Here is a tiny trained network, its code and every weight. The questions are about switching its units off for an input and a class, where a switched-off unit gives its printed mean instead of its output.

import numpy as np


def w(rows, s, z=0):
    codes = np.array(rows[::2]) - 128.0
    scale = np.full(codes.shape[1], s)
    scale[-1] = z or s
    return codes * scale


def norm(h):
    return h / np.sqrt((h * h).mean(-1, keepdims=True) + 1e-5)


def f(y):
    return y / 2 * (1 + np.tanh(0.7978845608 * (y + 0.044715 * y**3)))


def log_softmax(a):
    a = a - a.max(-1, keepdims=True)
    return a - np.log(np.exp(a).sum(-1, keepdims=True))


def net(x, mask):
    res = np.array(x, float).reshape(1, 3) / 4 @ E
    u = 0
    for l in range(2):
        y = f(norm(res) @ A[l][:, :-1].T + A[l][:, -1])
        res = res + np.where(mask[u : u + 9], y, B[l][:, -1]) @ B[l][:, :-1]
        u += 9
    return log_softmax(norm(res)[-1] @ U[:, :-1].T + U[:, -1])


A, B = {}, {}
E = w([
[59,108,78,166,163,200,151],'x0',
[98,149,2,178,88,59,169],'x1',
[230,80,192,9,80,77,207],'x2',
],0.0015)
A[0] = w([
[127,153,139,112,208,202,92,55],'0.n1',
[192,162,146,79,81,74,156,147],'0.n2',
[195,128,194,116,59,49,148,132],'0.n3',
[128,137,183,100,131,105,2,151],'0.n4',
[59,140,94,183,153,172,55,28],'0.n5',
[140,85,242,128,195,176,105,100],'0.n6',
[143,87,38,186,96,80,184,54],'0.n7',
[108,143,66,176,144,168,137,55],'0.n8',
[132,85,145,53,78,187,218,1],'0.n9',
],0.0033,0.00097)
B[0] = w([
[151,139,226,174,76,143,207,173],'0.n1',
[207,193,69,181,113,119,163,209],'0.n2',
[80,194,91,109,117,66,252,228],'0.n3',
[46,101,103,195,97,113,186,191],'0.n4',
[151,195,128,77,209,117,184,252],'0.n5',
[129,80,153,197,58,110,28,233],'0.n6',
[134,90,242,126,104,93,59,201],'0.n7',
[124,174,159,49,137,103,89,180],'0.n8',
[117,94,82,101,214,175,155,162],'0.n9',
],0.0029,0.0016)
A[1] = w([
[160,92,195,198,97,168,14,38],'1.n1',
[159,2,92,36,226,209,163,26],'1.n2',
[76,185,103,143,253,190,102,22],'1.n3',
[197,35,121,80,112,144,161,184],'1.n4',
[143,112,11,129,100,31,55,127],'1.n5',
[122,78,209,150,73,186,96,1],'1.n6',
[155,134,83,135,186,131,155,113],'1.n7',
[185,169,114,95,116,65,133,58],'1.n8',
[97,106,52,133,85,59,64,141],'1.n9',
],0.0039,0.0011)
B[1] = w([
[146,82,164,123,122,204,226,194],'1.n1',
[115,15,11,181,173,159,55,152],'1.n2',
[134,252,130,99,177,96,131,249],'1.n3',
[109,210,42,189,159,157,93,185],'1.n4',
[156,49,202,73,133,201,112,215],'1.n5',
[79,164,144,149,55,242,255,163],'1.n6',
[178,171,160,140,106,134,142,138],'1.n7',
[136,125,96,47,136,171,160,174],'1.n8',
[156,74,199,122,143,159,81,181],'1.n9',
],0.003,0.0021)
U = w([
[116,106,109,133,84,115,122,2],'0',
[90,82,103,117,113,110,90,27],'1',
[81,102,216,209,73,222,217,164],'2',
[140,40,2,173,176,179,118,152],'3',
[88,244,148,120,212,88,84,193],'4',
[92,94,154,187,73,42,123,63],'5',
[219,154,78,57,62,25,232,161],'6',
[165,30,215,52,124,96,31,152],'7',
],0.0086,0.006)

Each question gives the input, the list of numbers given to net, and the class t.
The units are the neurons (one row each of A and B). Each row of codes is followed by its name. A weight is (code - 128) times the scale printed after its matrix; where a second scale follows, it is the last column's (A, B and U).
mask holds one flag per neuron, layer by layer. A switched-off neuron (its flag False) gives its mean, the last column of its row in B, instead of its output. The means were averaged over made-up inputs and are rounded, as every weight is.
A unit's drop is (log p(t) with every unit on - log p(t) with that unit switched off) / (log p(t) with every unit on - log p(t) with every unit switched off).
The circuit of an input: a set's keep is (log p(t) with only the set's units on - log p(t) with every unit switched off) / (log p(t) with every unit on - log p(t) with every unit switched off). Starting from the 12 units with the biggest drops (on a tie, the unit counted first), units are removed one at a time, each time the one whose removal leaves the highest keep (on an exact tie, the one counted first), for as long as the keep stays at least 0.8.
units of the circuit, in order: the units of the circuit, biggest drop first
unit that matters most: the unit with the biggest drop
k most important neurons: the k neurons with the biggest drops, biggest first
k most important neurons of layer l: the k neurons of layer l with the biggest drops, biggest first
drop of u: that unit's drop, to one decimal
input [8,2,0], class 4: units of the circuit, in order => 1.n3; 0.n8
input [1,7,-6], class 4: unit that matters most => 0.n6
input [0,-8,-8], class 2: units of the circuit, in order => 0.n1; 1.n1
input [-1,-6,4], class 2: 2 most important neurons => 0.n6; 0.n5
input [-7,1,-3], class 6: 2 most important neurons => 0.n3; 0.n6
input [3,4,3], class 3: units of the circuit, in order => 0.n9; 1.n3
input [8,-5,6], class 3: 2 most important neurons => 1.n2; 0.n9
input [5,5,7], class 3: units of the circuit, in order => 0.n9; 1.n2
input [1,1,1], class 3: 2 most important neurons => 0.n9; 0.n6
input [7,6,-1], class 4: 3 most important neurons => 0.n6; 1.n3; 0.n5
input [6,5,0], class 7: 4 most important neurons of layer 0 => 0.n7; 0.n1; 0.n3; 0.n9
input [7,-4,3], class 3: 2 most important neurons of layer 0 => 0.n9; 0.n7
input [-8,-5,0], class 6: drop of 0.n3 => 1.5
input [5,1,3], class 3: unit that matters most => 1.n2
input [7,5,1], class 7: drop of 0.n7 => 0.4
input [4,-4,5], class 3: drop of 0.n9 => 0.3
input [-8,-8,3], class 6: drop of 0.n2 => 0.2
